Here is a tiny trained network, its code and every weight. The questions are about switching its units off for an input and a class, where a switched-off unit gives its printed mean instead of its output.

import numpy as np


def w(rows, s, z=0):
    codes = np.array(rows[::2]) - 128.0
    scale = np.full(codes.shape[1], s)
    scale[-1] = z or s
    return codes * scale


def f(y):
    return y / 2 * (1 + np.tanh(0.7978845608 * (y + 0.044715 * y**3)))


def log_softmax(a):
    a = a - a.max(-1, keepdims=True)
    return a - np.log(np.exp(a).sum(-1, keepdims=True))


def net(x, mask):
    res = np.array(x, float).reshape(1, 4) / 4 @ E
    y = f(res @ A[0][:, :-1].T + A[0][:, -1])
    res = res + np.where(mask, y, B[0][:, -1]) @ B[0][:, :-1]
    return log_softmax(res[-1] @ U[:, :-1].T + U[:, -1])


A, B = {}, {}
E = w([
[5,77,77,61,168,210],'x0',
[51,227,218,178,79,230],'x1',
[127,136,119,137,132,130],'x2',
[38,3,127,184,151,41],'x3',
],0.0068)
A[0] = w([
[106,106,57,157,118,213,110],'n0',
[107,164,144,152,36,158,175],'n1',
[254,100,174,174,113,135,108],'n2',
[215,119,57,58,202,90,144],'n3',
[80,136,12,106,175,216,49],'n4',
[58,157,192,193,115,137,102],'n5',
[177,178,139,212,102,77,65],'n6',
[93,126,238,120,117,159,110],'n7',
[62,42,93,242,78,108,110],'n8',
[210,131,120,39,89,232,86],'n9',
[152,225,53,72,126,142,107],'n10',
[116,152,117,57,127,174,119],'n11',
[102,136,142,155,4,157,120],'n12',
[184,48,132,76,188,45,113],'n13',
[85,90,40,109,60,207,164],'n14',
[162,154,154,161,90,83,42],'n15',
[85,86,138,151,168,127,222],'n16',
[81,69,130,4,142,179,254],'n17',
[65,176,153,102,46,104,146],'n18',
[86,172,153,154,110,133,83],'n19',
],0.0084,0.0043)
B[0] = w([
[134,116,120,143,111,122,161],'n0',
[191,92,104,136,182,105,194],'n1',
[104,138,93,161,33,92,190],'n2',
[152,123,91,134,162,204,218],'n3',
[54,177,71,187,50,145,191],'n4',
[154,141,67,82,173,221,192],'n5',
[62,124,98,167,100,138,179],'n6',
[177,79,154,130,116,188,174],'n7',
[82,123,225,37,149,83,219],'n8',
[59,95,254,50,121,132,193],'n9',
[44,103,211,83,201,112,179],'n10',
[68,140,186,147,126,98,163],'n11',
[142,120,100,114,164,152,170],'n12',
[185,55,114,139,129,182,220],'n13',
[110,173,108,205,127,125,199],'n14',
[28,120,28,142,71,119,148],'n15',
[130,181,189,129,159,65,203],'n16',
[142,171,114,233,142,82,253],'n17',
[179,112,77,169,151,184,168],'n18',
[135,87,63,109,149,152,151],'n19',
],0.0072,0.0074)
U = w([
[177,171,145,136,138,129,254],'0',
[174,94,61,109,196,233,66],'1',
[104,191,108,198,2,96,65],'2',
[73,128,197,9,126,104,70],'3',
],0.0095,0.0077)

Each question gives the input, the list of numbers given to net, and the class t.
The units are the neurons (one row each of A and B). Each row of codes is followed by its name. A weight is (code - 128) times the scale printed after its matrix; where a second scale follows, it is the last column's (A, B and U).
mask holds one flag per neuron, in row order. A switched-off neuron (its flag False) gives its mean, the last column of its row in B, instead of its output. The means were averaged over made-up inputs and are rounded, as every weight is.
A unit's drop is (log p(t) with every unit on - log p(t) with that unit switched off) / (log p(t) with every unit on - log p(t) with every unit switched off).
The circuit of an input: a set's keep is (log p(t) with only the set's units on - log p(t) with every unit switched off) / (log p(t) with every unit on - log p(t) with every unit switched off). Starting from the 12 units with the biggest drops (on a tie, the unit counted first), units are removed one at a time, each time the one whose removal leaves the highest keep (on an exact tie, the one counted first), for as long as the keep stays at least 0.8.
circuit, biggest first: the units of the circuit, biggest drop first
unit that matters most: the unit with the biggest drop
top k neurons: the k neurons with the biggest drops, biggest first
drop when u is switched off: that unit's drop, to one decimal
input [-7,7,-6,2], class 1: unit that matters most	n5
input [3,-1,2,-3], class 2: circuit, biggest first	[n8 n5 n13]
input [8,7,-5,3], class 2: top 2 neurons	[n4 n17]
input [-6,0,-5,-8], class 3: top 3 neurons	[n9 n10 n17]
input [-3,3,0,-4], class 3: circuit, biggest first	[n17 n9]
input [-4,0,-4,-8], class 3: top 2 neurons	[n9 n10]
input [8,-6,-6,6], class 2: circuit, biggest first	[n17 n4]
input [4,7,0,-3], class 1: circuit, biggest first	[n5 n18]
input [5,4,-2,1], class 2: circuit, biggest first	[n4 n17]
input [1,-6,-2,8], class 3: top 4 neurons	[n8 n16 n18 n5]
input [-6,1,2,-5], class 2: top 4 neurons	[n2 n6 n15 n8]
input [-1,-3,-1,6], class 3: top 2 neurons	[n8 n17]
input [-1,-7,-3,3], class 1: top 2 neurons	[n13 n3]
input [-7,-8,-3,-6], class 1: unit that matters most	n3
input [2,-2,-5,-7], class 3: top 2 neurons	[n9 n10]
input [-5,-5,-5,6], class 3: top 2 neurons	[n8 n17]
input [6,1,4,-8], class 3: top 2 neurons	[n9 n10]
input [-8,8,2,-4], class 1: top 2 neurons	[n5 n1]
input [1,2,0,6], class 3: drop when n9 is switched off	-0.1
input [-8,-6,6,4], class 2: unit that matters most	n2
input [2,-1,4,7], class 3: drop when n8 is switched off	0.8
input [0,7,0,2], class 1: drop when n5 is switched off	0.1
